Below is a small trained network, with its code and all its weights. Each question gives an input and a target symbol and asks what happens when units are switched off, that is, made to give their printed mean instead of their output.

import numpy as np


def w(rows, s, z=0):
    codes = np.array(rows[::2]) - 128.0
    scale = np.full(codes.shape[1], s)
    scale[-1] = z or s
    return codes * scale


def norm(h):
    return h / np.sqrt((h * h).mean(-1, keepdims=True) + 1e-5)


def f(y):
    return np.maximum(y, 0)


def softmax(a):
    e = np.exp(a - a.max(-1, keepdims=True))
    return e / e.sum(-1, keepdims=True)


def log_softmax(a):
    a = a - a.max(-1, keepdims=True)
    return a - np.log(np.exp(a).sum(-1, keepdims=True))


def net(x, mask):
    ids = ['ΓΞΨΩαβεζητ'.index(c) for c in x.split()]
    T = len(ids)
    res = E[ids] + P[:T]
    u = 0
    for l in range(2):
        q, k, v = (norm(res) @ M[l].T for M in (Q, K, V))
        z = softmax(np.where(np.tri(T) > 0, q @ k.T / 3**0.5, -1e9)) @ v
        res = res + np.where(mask[u], z, O[l][:, -1]) @ O[l][:, :-1]
        u += 1
        y = f(norm(res) @ A[l][:, :-1].T + A[l][:, -1])
        res = res + np.where(mask[u : u + 16], y, B[l][:, -1]) @ B[l][:, :-1]
        u += 16
    return log_softmax(norm(res)[-1] @ U[:, :-1].T + U[:, -1])


Q, K, V, O, A, B = {}, {}, {}, {}, {}, {}
E = w([
[149,133,151,116,155,84,88,8],'Γ',
[127,11,142,177,172,77,172,107],'Ξ',
[125,211,148,45,171,121,199,74],'Ψ',
[115,129,189,110,215,232,114,178],'Ω',
[119,119,68,105,179,223,84,136],'α',
[117,108,171,149,97,167,44,121],'β',
[53,126,246,90,133,162,119,171],'ε',
[137,143,113,23,202,83,123,68],'ζ',
[157,199,171,86,164,142,154,193],'η',
[61,160,146,108,123,142,104,166],'τ',
],0.016)
P = w([
[104,162,98,163,59,92,254,69],'0',
[115,26,140,62,120,141,67,151],'1',
[110,56,144,56,108,162,99,152],'2',
[113,62,146,53,116,168,109,142],'3',
[101,64,140,54,117,166,109,115],'4',
[82,69,129,65,140,178,87,100],'5',
[93,72,108,63,167,177,92,67],'6',
],0.0071)
Q[0] = w([
[141,71,181,10,193,141,62,105],'L0H1',
[2,125,187,23,205,228,90,89],'L0H1',
[154,89,150,240,152,146,195,164],'L0H1',
],0.008)
K[0] = w([
[131,77,76,167,122,85,183,103],'L0H1',
[79,111,111,213,126,111,250,110],'L0H1',
[166,127,151,87,143,94,77,122],'L0H1',
],0.011)
V[0] = w([
[138,115,1,165,16,52,141,151],'L0H1',
[233,174,64,174,138,191,84,75],'L0H1',
[57,159,236,130,132,206,74,145],'L0H1',
],0.0055)
O[0] = w([
[90,169,183,96,123,212,119,107,72],'L0H1',
[198,122,227,110,255,120,100,86,5],'L0H1',
[161,69,81,130,98,111,62,163,150],'L0H1',
],0.0096,0.0031)
A[0] = w([
[166,24,112,175,189,122,159,132,186],'L0N1',
[87,180,90,246,158,221,196,178,64],'L0N2',
[96,27,145,146,184,159,187,126,115],'L0N3',
[79,108,45,12,184,150,93,178,152],'L0N4',
[184,94,124,71,95,129,62,95,108],'L0N5',
[155,174,62,148,95,185,90,211,25],'L0N6',
[22,154,51,192,60,132,103,40,88],'L0N7',
[88,214,118,47,59,134,158,110,252],'L0N8',
[48,74,132,100,48,154,120,238,149],'L0N9',
[171,61,83,181,139,5,107,10,221],'L0N10',
[173,51,116,216,120,104,122,156,132],'L0N11',
[131,96,139,168,144,166,85,227,134],'L0N12',
[148,111,117,10,199,35,150,200,150],'L0N13',
[214,253,144,229,132,73,147,88,80],'L0N14',
[45,164,186,116,133,109,176,41,231],'L0N15',
[130,153,223,90,163,189,127,96,180],'L0N16',
],0.0061,0.0025)
B[0] = w([
[76,81,134,204,91,109,175,171,188],'L0N1',
[194,63,120,34,71,87,102,149,152],'L0N2',
[212,90,102,161,149,101,254,151,187],'L0N3',
[145,101,237,164,100,101,90,89,245],'L0N4',
[133,181,158,142,173,154,153,139,187],'L0N5',
[119,97,115,167,143,158,64,126,163],'L0N6',
[143,121,155,105,187,154,57,174,206],'L0N7',
[175,92,104,158,162,165,77,159,232],'L0N8',
[181,143,110,201,193,126,158,78,255],'L0N9',
[144,102,139,180,98,173,107,206,245],'L0N10',
[147,45,178,183,106,94,176,128,173],'L0N11',
[173,115,139,95,71,101,104,91,186],'L0N12',
[143,54,139,227,107,165,115,79,192],'L0N13',
[45,153,53,111,78,95,79,83,140],'L0N14',
[158,73,137,139,95,118,102,138,238],'L0N15',
[185,190,94,124,43,138,130,163,219],'L0N16',
],0.007,0.0064)
Q[1] = w([
[65,143,142,160,218,54,242,154],'L1H1',
[33,200,74,100,177,91,111,95],'L1H1',
[10,184,86,125,175,68,204,109],'L1H1',
],0.011)
K[1] = w([
[151,203,110,60,69,176,33,97],'L1H1',
[144,112,201,55,173,196,101,156],'L1H1',
[182,154,217,9,118,163,57,111],'L1H1',
],0.012)
V[1] = w([
[79,100,163,110,76,52,151,1],'L1H1',
[244,66,173,129,194,189,131,84],'L1H1',
[211,145,6,116,193,85,175,135],'L1H1',
],0.0094)
O[1] = w([
[232,150,95,130,200,32,122,204,137],'L1H1',
[4,159,169,190,190,152,250,163,255],'L1H1',
[2,124,223,49,35,8,102,153,113],'L1H1',
],0.0096,0.0074)
A[1] = w([
[196,129,113,115,70,155,38,90,117],'L1N1',
[182,93,93,87,83,45,32,179,111],'L1N2',
[203,130,1,148,113,82,58,122,2],'L1N3',
[109,208,88,82,141,124,185,176,84],'L1N4',
[154,141,140,100,75,2,163,169,127],'L1N5',
[172,135,144,81,102,39,127,128,9],'L1N6',
[198,138,99,151,233,63,150,219,101],'L1N7',
[75,156,147,134,171,15,114,198,87],'L1N8',
[221,59,84,84,87,109,159,182,164],'L1N9',
[143,142,69,130,210,131,93,197,71],'L1N10',
[51,155,152,55,111,177,101,165,207],'L1N11',
[245,192,29,204,201,143,146,158,78],'L1N12',
[66,155,116,73,67,185,132,109,92],'L1N13',
[112,170,159,134,130,82,55,166,94],'L1N14',
[143,122,164,120,214,93,141,168,178],'L1N15',
[208,101,108,151,94,106,91,85,82],'L1N16',
],0.0096,0.0034)
B[1] = w([
[61,151,102,17,181,211,97,167,180],'L1N1',
[196,179,234,112,163,119,245,152,182],'L1N2',
[187,197,155,48,30,162,230,193,167],'L1N3',
[165,100,19,158,145,123,137,70,141],'L1N4',
[157,19,150,173,243,179,37,79,171],'L1N5',
[128,132,214,137,255,163,96,100,140],'L1N6',
[69,187,24,117,12,107,48,143,234],'L1N7',
[86,114,27,90,228,217,104,166,171],'L1N8',
[187,151,136,168,68,135,192,198,203],'L1N9',
[84,109,113,97,71,91,61,64,174],'L1N10',
[152,107,88,149,141,73,186,68,196],'L1N11',
[152,195,229,209,61,75,25,62,254],'L1N12',
[140,109,49,105,156,64,163,28,159],'L1N13',
[197,103,131,155,221,93,141,92,156],'L1N14',
[88,174,76,38,117,97,62,102,216],'L1N15',
[66,196,69,92,132,139,174,163,170],'L1N16',
],0.0081,0.008)
U = w([
[157,185,117,158,56,48,72,99,252],'Γ',
[172,134,76,160,133,88,218,47,79],'Ξ',
[200,129,179,93,209,83,127,159,185],'Ψ',
[119,19,90,202,72,51,134,190,119],'Ω',
[1,208,191,127,128,110,203,137,96],'α',
[156,186,167,239,158,214,130,88,10],'β',
[187,129,123,59,84,172,166,203,189],'ε',
[45,173,39,106,180,86,125,211,74],'ζ',
[104,65,222,74,50,38,111,62,49],'η',
[110,73,79,86,52,233,106,83,62],'τ',
],0.0097,0.0038)

Each question gives the input, a string of symbols that net reads in full, and the target symbol t.
The units are the heads (3 rows each of Q, K, V and O) and the neurons (one row each of A and B). Each row of codes is followed by its name. A weight is (code - 128) times the scale printed after its matrix; where a second scale follows, it is the last column's (O, A, B and U).
mask holds one flag per unit, layer by layer, with each layer's heads first. A switched-off unit (its flag False) gives its mean, the last column of its rows in O or B, instead of its output. The means were averaged over made-up inputs and are rounded, as every weight is.
A unit's drop is (log p(t) with every unit on - log p(t) with that unit switched off) / (log p(t) with every unit on - log p(t) with every unit switched off).
The circuit of an input: a set's keep is (log p(t) with only the set's units on - log p(t) with every unit switched off) / (log p(t) with every unit on - log p(t) with every unit switched off). Starting from the 12 units with the biggest drops (on a tie, the unit counted first), units are removed one at a time, each time the one whose removal leaves the highest keep (on an exact tie, the one counted first), for as long as the keep stays at least 0.8.
circuit, biggest first: the units of the circuit, biggest drop first
unit that matters most: the unit with the biggest drop
k most important neurons: the k neurons with the biggest drops, biggest first
top k neurons in layer l: the k neurons of layer l with the biggest drops, biggest first
drop of u: that unit's drop, to one decimal
input Γ Ξ β, target β: circuit, biggest first : (L0N9, L1N7)
input Ω Ω Ω τ, target Ω: circuit, biggest first : (L0H1)
input ε Ξ ζ α Ψ ε, target Ω: top 3 neurons in layer 0 : (L0N3, L0N1, L0N8)
input η β ε α α Γ α, target η: circuit, biggest first : (L0N4, L1H1)
input Γ Γ η τ Γ β ε, target Γ: 2 most important neurons : (L0N14, L0N9)
input α Γ η β, target α: circuit, biggest first : (L1H1, L0H1)
input Ξ ε ε Γ Γ Γ, target Ψ: 3 most important neurons : (L0N3, L0N4, L0N8)
input η Γ τ η τ τ Γ, target η: 3 most important neurons : (L0N8, L0N14, L0N10)
input Ψ Γ ε Ξ Ω τ, target ζ: 3 most important neurons : (L0N3, L1N12, L0N4)
input η Ω ζ Ψ β β ζ, target η: 2 most important neurons : (L0N8, L0N14)
input β β Ξ η, target Γ: 2 most important neurons : (L0N1, L0N8)
input η τ Ψ τ η τ, target η: top 3 neurons in layer 0 : (L0N4, L0N8, L0N14)
input τ ζ Γ Ω, target τ: top 3 neurons in layer 0 : (L0N7, L0N8, L0N9)
input Γ Ξ Γ Ω, target ε: unit that matters most : L0N3
input Ξ Γ Γ Γ Ω Ξ τ, target Ξ: 3 most important neurons : (L0N3, L1N11, L0N10)
input Ψ ζ τ τ, target Ψ: 2 most important neurons : (L0N4, L0N14)
input Ψ τ α τ Γ Γ Ψ, target Ψ: top 2 neurons in layer 0 : (L0N4, L0N14)
input Ξ Ψ τ Ξ τ, target Ξ: top 3 neurons in layer 0 : (L0N3, L0N1, L0N10)
input Γ α Ω β Ω β, target Γ: 2 most important neurons : (L0N14, L1N12)
input Ψ τ α τ Γ Ψ ζ, target Ψ: 2 most important neurons : (L0N4, L0N14)
input β ε α ζ ε, target β: circuit, biggest first : (L1H1)
input ε Γ Γ β, target ε: drop of L0H1 : 1.4
input Ω α Ξ α Γ ζ τ, target ζ: drop of L0N8 : 0.1
input Γ τ Γ η, target Γ: drop of L0N3 : 0.0
input τ Ψ Γ ε ζ Ω, target τ: drop of L0N7 : 0.2
input Γ Ω ζ Ω η τ, target Γ: top 2 neurons in layer 0 : (L0N14, L0N9)
input ζ ζ Ψ, target ζ: top neuron in layer 0 : (L0N8)
